Here is a tiny trained network, its code and every weight. The questions are about switching its units off for an input and a target symbol, where a switched-off unit gives its printed mean instead of its output.

import numpy as np


def w(rows, s, z=0):
    codes = np.array(rows[::2]) - 128.0
    scale = np.full(codes.shape[1], s)
    scale[-1] = z or s
    return codes * scale


def norm(h):
    return h / np.sqrt((h * h).mean(-1, keepdims=True) + 1e-5)


def f(y):
    return y / 2 * (1 + np.tanh(0.7978845608 * (y + 0.044715 * y**3)))


def softmax(a):
    e = np.exp(a - a.max(-1, keepdims=True))
    return e / e.sum(-1, keepdims=True)


def log_softmax(a):
    a = a - a.max(-1, keepdims=True)
    return a - np.log(np.exp(a).sum(-1, keepdims=True))


def net(x, mask):
    ids = ['ΔΘΛΦαβγεζξσψ'.index(c) for c in x.split()]
    T = len(ids)
    res = E[ids] + P[:T]
    r = norm(res)
    for j in range(2):
        rows = slice(4 * j, 4 * j + 4)
        q, k, v = (r @ M[0][rows].T for M in (Q, K, V))
        z = softmax(np.where(np.tri(T) > 0, q @ k.T / 4**0.5, -1e9)) @ v
        o = O[0][rows]
        res = res + np.where(mask[j], z, o[:, -1]) @ o[:, :-1]
    y = f(norm(res) @ A[0][:, :-1].T + A[0][:, -1])
    res = res + np.where(mask[2:10], y, B[0][:, -1]) @ B[0][:, :-1]
    return log_softmax(norm(res)[-1] @ U[:, :-1].T + U[:, -1])


Q, K, V, O, A, B = {}, {}, {}, {}, {}, {}
E = w([
[144,124,143,63,146],'Δ',
[106,112,184,103,148],'Θ',
[98,98,173,77,148],'Λ',
[153,219,163,119,80],'Φ',
[2,30,108,196,116],'α',
[147,15,180,142,86],'β',
[115,123,195,89,142],'γ',
[158,218,116,149,100],'ε',
[104,168,156,47,113],'ζ',
[101,170,154,147,204],'ξ',
[171,162,10,203,174],'σ',
[140,118,139,62,150],'ψ',
],0.0094)
P = w([
[30,128,59,102,34],'0',
[3,131,89,60,59],'1',
[36,127,99,63,73],'2',
[57,123,106,68,86],'3',
[76,119,110,73,99],'4',
[89,112,116,84,109],'5',
[103,107,120,88,122],'6',
[115,101,125,97,131],'7',
[131,98,129,102,144],'8',
[148,93,135,111,157],'9',
[167,83,138,121,174],'10',
[169,88,137,135,171],'11',
],0.0044)
Q[0] = w([
[179,229,180,185,112],'H1',
[114,179,102,240,111],'H1',
[111,50,254,5,195],'H1',
[94,36,92,37,187],'H1',
[77,170,103,197,187],'H2',
[80,122,150,55,203],'H2',
[123,110,176,101,183],'H2',
[162,252,159,88,205],'H2',
],0.0074)
K[0] = w([
[143,207,62,176,59],'H1',
[71,181,48,109,81],'H1',
[226,104,145,139,240],'H1',
[108,61,207,94,242],'H1',
[108,152,33,202,123],'H2',
[162,155,148,156,231],'H2',
[170,118,154,140,187],'H2',
[255,208,70,230,84],'H2',
],0.0068)
V[0] = w([
[41,128,5,166,206],'H1',
[151,232,40,63,117],'H1',
[168,233,207,247,87],'H1',
[36,81,152,154,138],'H1',
[66,80,255,111,171],'H2',
[248,179,136,71,147],'H2',
[136,64,85,136,167],'H2',
[98,86,75,169,105],'H2',
],0.0048)
O[0] = w([
[222,146,255,134,221,112],'H1',
[107,31,171,118,165,109],'H1',
[128,55,38,15,142,2],'H1',
[197,232,81,157,157,194],'H1',
[155,117,104,18,95,231],'H2',
[33,176,194,136,111,83],'H2',
[161,119,151,136,68,105],'H2',
[185,73,135,191,117,100],'H2',
],0.0053,0.0054)
A[0] = w([
[156,91,46,221,138,54],'N1',
[113,139,85,163,65,94],'N2',
[140,78,163,62,55,165],'N3',
[148,180,128,108,133,65],'N4',
[84,123,166,121,92,3],'N5',
[76,160,126,104,182,146],'N6',
[114,159,78,254,134,164],'N7',
[89,128,36,155,208,68],'N8',
],0.0083,0.0042)
B[0] = w([
[109,162,254,149,135,141],'N1',
[210,161,129,75,96,117],'N2',
[147,49,138,198,138,254],'N3',
[159,218,133,143,69,169],'N4',
[148,105,184,128,160,120],'N5',
[130,119,47,138,154,223],'N6',
[51,46,172,81,102,156],'N7',
[142,133,106,214,162,130],'N8',
],0.0075,0.0046)
U = w([
[218,233,212,86,42,129],'Δ',
[122,177,175,161,131,2],'Θ',
[87,185,143,109,146,2],'Λ',
[83,71,38,35,47,141],'Φ',
[24,70,233,150,68,77],'α',
[197,77,159,194,57,153],'β',
[172,174,97,128,94,2],'γ',
[56,87,53,180,190,253],'ε',
[198,86,180,43,195,116],'ζ',
[115,216,68,142,254,204],'ξ',
[82,83,208,224,173,222],'σ',
[169,183,119,112,78,4],'ψ',
],0.0079,0.0055)

Each question gives the input, a string of symbols that net reads in full, and the target symbol t.
The units are the heads (4 rows each of Q, K, V and O) and the neurons (one row each of A and B). Each row of codes is followed by its name. A weight is (code - 128) times the scale printed after its matrix; where a second scale follows, it is the last column's (O, A, B and U).
mask holds one flag per unit, heads first, then neurons. A switched-off unit (its flag False) gives its mean, the last column of its rows in O or B, instead of its output. The means were averaged over made-up inputs and are rounded, as every weight is.
A unit's drop is (log p(t) with every unit on - log p(t) with that unit switched off) / (log p(t) with every unit on - log p(t) with every unit switched off).
The circuit of an input: a set's keep is (log p(t) with only the set's units on - log p(t) with every unit switched off) / (log p(t) with every unit on - log p(t) with every unit switched off). Starting from all 10 units, units are removed one at a time, each time the one whose removal leaves the highest keep (on an exact tie, the one counted first), for as long as the keep stays at least 0.8.
circuit, biggest first: the units of the circuit, biggest drop first
k most important neurons: the k neurons with the biggest drops, biggest first
heads that matter: for each layer, one digit per head in row order, 1 if its drop is at least 0.15 and else 0, layers parted by /
input ψ Λ Δ, target Δ: heads that matter : 10
input σ Λ Λ β ψ Λ Φ, target σ: circuit, biggest first : H1, H2
input ε Λ Λ ψ ζ Λ Λ Φ Λ ζ Φ, target ε: heads that matter : 11
input Λ Λ ζ Λ α Θ Λ γ γ γ, target Φ: circuit, biggest first : H1
input ξ Λ ε σ Δ ξ ξ Λ Λ, target Δ: 3 most important neurons : N4, N7, N8
input ψ ξ Λ γ γ, target Φ: circuit, biggest first : H1, H2
input Φ ξ ξ γ, target ζ: heads that matter : 10
input ζ ζ ε β γ γ β α σ, target σ: circuit, biggest first : N1, N7
input Λ Λ Φ ξ ξ ξ Θ Φ Φ γ, target ξ: circuit, biggest first : H2, N7, H1
input ψ γ α γ ξ Λ α ψ, target β: heads that matter : 10
input Λ Λ ψ Λ, target σ: 2 most important neurons : N3, N2
input Δ Φ Λ, target ξ: circuit, biggest first : H1, N7, N6
input Λ ψ Φ Φ Θ Λ α ψ Λ ζ Φ γ, target ξ: circuit, biggest first : H2, N7, N6
input Λ Λ ξ ψ Φ Φ ψ Λ Δ γ, target α: circuit, biggest first : H1
input β Λ Φ ψ, target ξ: circuit, biggest first : H2, N7
input Δ Λ γ ξ β ξ ψ γ Θ Φ Φ Δ, target ξ: circuit, biggest first : H2, N6
input ξ Λ ζ ζ Λ γ Λ ψ Λ ψ Δ, target σ: circuit, biggest first : H1, N3
input Φ γ σ Θ, target ξ: circuit, biggest first : H1, N7
input ψ α ψ γ ε ε ζ γ Φ ζ ψ, target ε: circuit, biggest first : H1, N6, H2
input Φ Λ ψ ξ γ, target ζ: 4 most important neurons : N3, N7, N6, N1
input Φ ψ ψ ψ γ Λ Φ ψ, target ξ: heads that matter : 01
input Λ Θ Θ α β Λ β β ψ ξ α Λ, target β: heads that matter : 11
input σ β Δ Θ ζ ψ Λ ξ, target σ: heads that matter : 01
input Φ γ Δ Δ Λ Λ ξ Θ Θ ε, target ε: most important neuron : N8
input σ Λ Λ Λ Λ γ Λ Λ Λ Λ γ, target Δ: 2 most important neurons : N7, N6
input β ξ ξ β ψ Φ, target Φ: heads that matter : 10
